Here is a tiny trained network, its code and every weight. The questions are about switching its units off for an input and a target symbol, where a switched-off unit gives its printed mean instead of its output.

import numpy as np


def w(rows, s, z=0):
    codes = np.array(rows[::2]) - 128.0
    scale = np.full(codes.shape[1], s)
    scale[-1] = z or s
    return codes * scale


def f(y):
    return np.maximum(y, 0)


def softmax(a):
    e = np.exp(a - a.max(-1, keepdims=True))
    return e / e.sum(-1, keepdims=True)


def log_softmax(a):
    a = a - a.max(-1, keepdims=True)
    return a - np.log(np.exp(a).sum(-1, keepdims=True))


def net(x, mask):
    ids = ['αβγδθλμπφψω'.index(c) for c in x.split()]
    T = len(ids)
    res = E[ids] + P[:T]
    r = res
    for j in range(3):
        rows = slice(4 * j, 4 * j + 4)
        q, k, v = (r @ M[0][rows].T for M in (Q, K, V))
        z = softmax(np.where(np.tri(T) > 0, q @ k.T / 4**0.5, -1e9)) @ v
        o = O[0][rows]
        res = res + np.where(mask[j], z, o[:, -1]) @ o[:, :-1]
    y = f(res @ A[0][:, :-1].T + A[0][:, -1])
    res = res + np.where(mask[3:19], y, B[0][:, -1]) @ B[0][:, :-1]
    return log_softmax(res[-1] @ U[:, :-1].T + U[:, -1])


Q, K, V, O, A, B = {}, {}, {}, {}, {}, {}
E = w([
[219,119,182],'α',
[139,101,76],'β',
[112,95,139],'γ',
[174,106,108],'δ',
[202,137,137],'θ',
[69,102,100],'λ',
[123,85,96],'μ',
[177,238,7],'π',
[115,159,162],'φ',
[160,124,86],'ψ',
[90,134,193],'ω',
],0.02)
P = w([
[76,254,210],'0',
[103,187,186],'1',
[126,161,150],'2',
[137,145,128],'3',
[139,137,113],'4',
[143,124,101],'5',
[142,117,89],'6',
[144,108,76],'7',
[145,105,74],'8',
[148,105,72],'9',
[145,102,64],'10',
[151,111,71],'11',
],0.004)
Q[0] = w([
[96,144,140],'H0',
[98,129,159],'H0',
[133,201,133],'H0',
[153,253,111],'H0',
[179,52,155],'H1',
[152,108,105],'H1',
[182,153,205],'H1',
[188,117,119],'H1',
[113,151,143],'H2',
[153,134,80],'H2',
[148,55,158],'H2',
[107,130,80],'H2',
],0.032)
K[0] = w([
[148,126,183],'H0',
[94,122,178],'H0',
[151,200,139],'H0',
[206,252,119],'H0',
[200,152,71],'H1',
[150,96,78],'H1',
[223,175,211],'H1',
[200,87,88],'H1',
[150,129,177],'H2',
[134,166,65],'H2',
[39,88,89],'H2',
[187,103,47],'H2',
],0.023)
V[0] = w([
[120,95,141],'H0',
[130,179,76],'H0',
[148,207,114],'H0',
[142,122,187],'H0',
[120,156,135],'H1',
[113,194,190],'H1',
[108,159,2],'H1',
[108,203,177],'H1',
[103,28,158],'H2',
[144,183,163],'H2',
[183,64,114],'H2',
[74,102,187],'H2',
],0.0069)
O[0] = w([
[123,163,149,141],'H0',
[123,63,118,178],'H0',
[147,46,71,66],'H0',
[150,157,96,10],'H0',
[132,132,101,106],'H1',
[147,97,77,27],'H1',
[93,252,105,250],'H1',
[143,115,66,37],'H1',
[68,238,93,52],'H2',
[125,101,166,66],'H2',
[119,84,70,121],'H2',
[72,254,154,23],'H2',
],0.0093,0.0021)
A[0] = w([
[107,124,57,135],'N0',
[176,115,178,25],'N1',
[147,125,234,255],'N2',
[251,159,126,72],'N3',
[131,106,176,167],'N4',
[161,131,187,111],'N5',
[187,174,156,112],'N6',
[108,166,189,65],'N7',
[152,121,207,186],'N8',
[139,106,173,54],'N9',
[54,82,215,41],'N10',
[153,149,82,92],'N11',
[235,192,154,175],'N12',
[159,112,178,48],'N13',
[95,139,139,44],'N14',
[103,169,120,98],'N15',
],0.014,0.0065)
B[0] = w([
[177,132,160,206],'N0',
[155,191,168,167],'N1',
[146,173,4,254],'N2',
[62,173,172,216],'N3',
[87,92,109,188],'N4',
[153,135,191,169],'N5',
[79,169,92,166],'N6',
[136,66,168,150],'N7',
[114,47,116,212],'N8',
[149,155,124,155],'N9',
[44,146,224,168],'N10',
[135,159,121,143],'N11',
[150,61,211,216],'N12',
[162,175,150,162],'N13',
[159,161,128,138],'N14',
[70,132,109,174],'N15',
],0.034,0.0064)
U = w([
[66,61,235,5],'α',
[212,36,208,156],'β',
[143,70,80,174],'γ',
[33,172,61,62],'δ',
[126,224,187,110],'θ',
[114,254,69,207],'λ',
[234,163,123,211],'μ',
[20,186,146,176],'π',
[116,24,168,215],'φ',
[113,78,161,77],'ψ',
[5,37,131,8],'ω',
],0.0093,0.011)

Each question gives the input, a string of symbols that net reads in full, and the target symbol t.
The units are the heads (4 rows each of Q, K, V and O) and the neurons (one row each of A and B). Each row of codes is followed by its name. A weight is (code - 128) times the scale printed after its matrix; where a second scale follows, it is the last column's (O, A, B and U).
mask holds one flag per unit, heads first, then neurons. A switched-off unit (its flag False) gives its mean, the last column of its rows in O or B, instead of its output. The means were averaged over made-up inputs and are rounded, as every weight is.
A unit's drop is (log p(t) with every unit on - log p(t) with that unit switched off) / (log p(t) with every unit on - log p(t) with every unit switched off).
The circuit of an input: a set's keep is (log p(t) with only the set's units on - log p(t) with every unit switched off) / (log p(t) with every unit on - log p(t) with every unit switched off). Starting from the 12 units with the biggest drops (on a tie, the unit counted first), units are removed one at a time, each time the one whose removal leaves the highest keep (on an exact tie, the one counted first), for as long as the keep stays at least 0.8.
units of the circuit, in order: the units of the circuit, biggest drop first
unit that matters most: the unit with the biggest drop
k most important neurons: the k neurons with the biggest drops, biggest first
drop when u is switched off: that unit's drop, to one decimal
input λ ω β μ μ ψ μ β λ μ α, target θ: unit that matters most => N2
input λ π θ λ μ λ μ, target γ: 2 most important neurons => N3; N2
input ω λ δ α λ α μ π μ α, target μ: 2 most important neurons => N2; N1
input β β λ γ μ λ γ δ π, target θ: 3 most important neurons => N3; N0; N2
input μ α λ α θ γ, target δ: 2 most important neurons => N12; N2
input γ β π ω λ δ θ λ λ λ, target ω: 2 most important neurons => N10; N8
input λ λ δ λ ω φ π δ μ λ, target ω: units of the circuit, in order => H2; N10; N4
input π μ δ λ δ α ψ μ, target γ: units of the circuit, in order => N2; H2; N3; N12
input λ δ λ ω λ β θ π α β, target λ: 3 most important neurons => N12; N2; N1
input μ γ λ λ β, target μ: 4 most important neurons => N3; N2; N12; N8
input λ λ θ δ μ ω, target ω: 3 most important neurons => N10; N8; N7
input λ β μ λ λ π δ λ δ, target α: 2 most important neurons => N12; N3
input μ λ μ λ δ μ γ λ λ λ μ ψ, target β: 2 most important neurons => N2; N12
input δ μ α φ γ δ π λ λ β, target λ: 4 most important neurons => N2; N12; N1; N3
input λ μ μ θ φ μ μ ψ λ λ μ μ, target λ: 3 most important neurons => N12; N8; N10
input λ μ λ μ λ λ μ λ π α φ, target φ: unit that matters most => H0
input ω π δ λ φ, target φ: 2 most important neurons => N2; N3
input μ μ μ λ λ α μ φ λ λ π, target θ: units of the circuit, in order => N3; N0
input λ φ λ δ μ π δ δ μ ω, target δ: drop when N12 is switched off => 0.6
input λ λ δ λ μ θ, target α: drop when N7 is switched off => 0.0
input μ λ δ γ μ α α α, target θ: drop when N13 is switched off => 1.2
input μ λ μ α λ μ λ λ λ δ μ φ, target γ: unit that matters most => N3
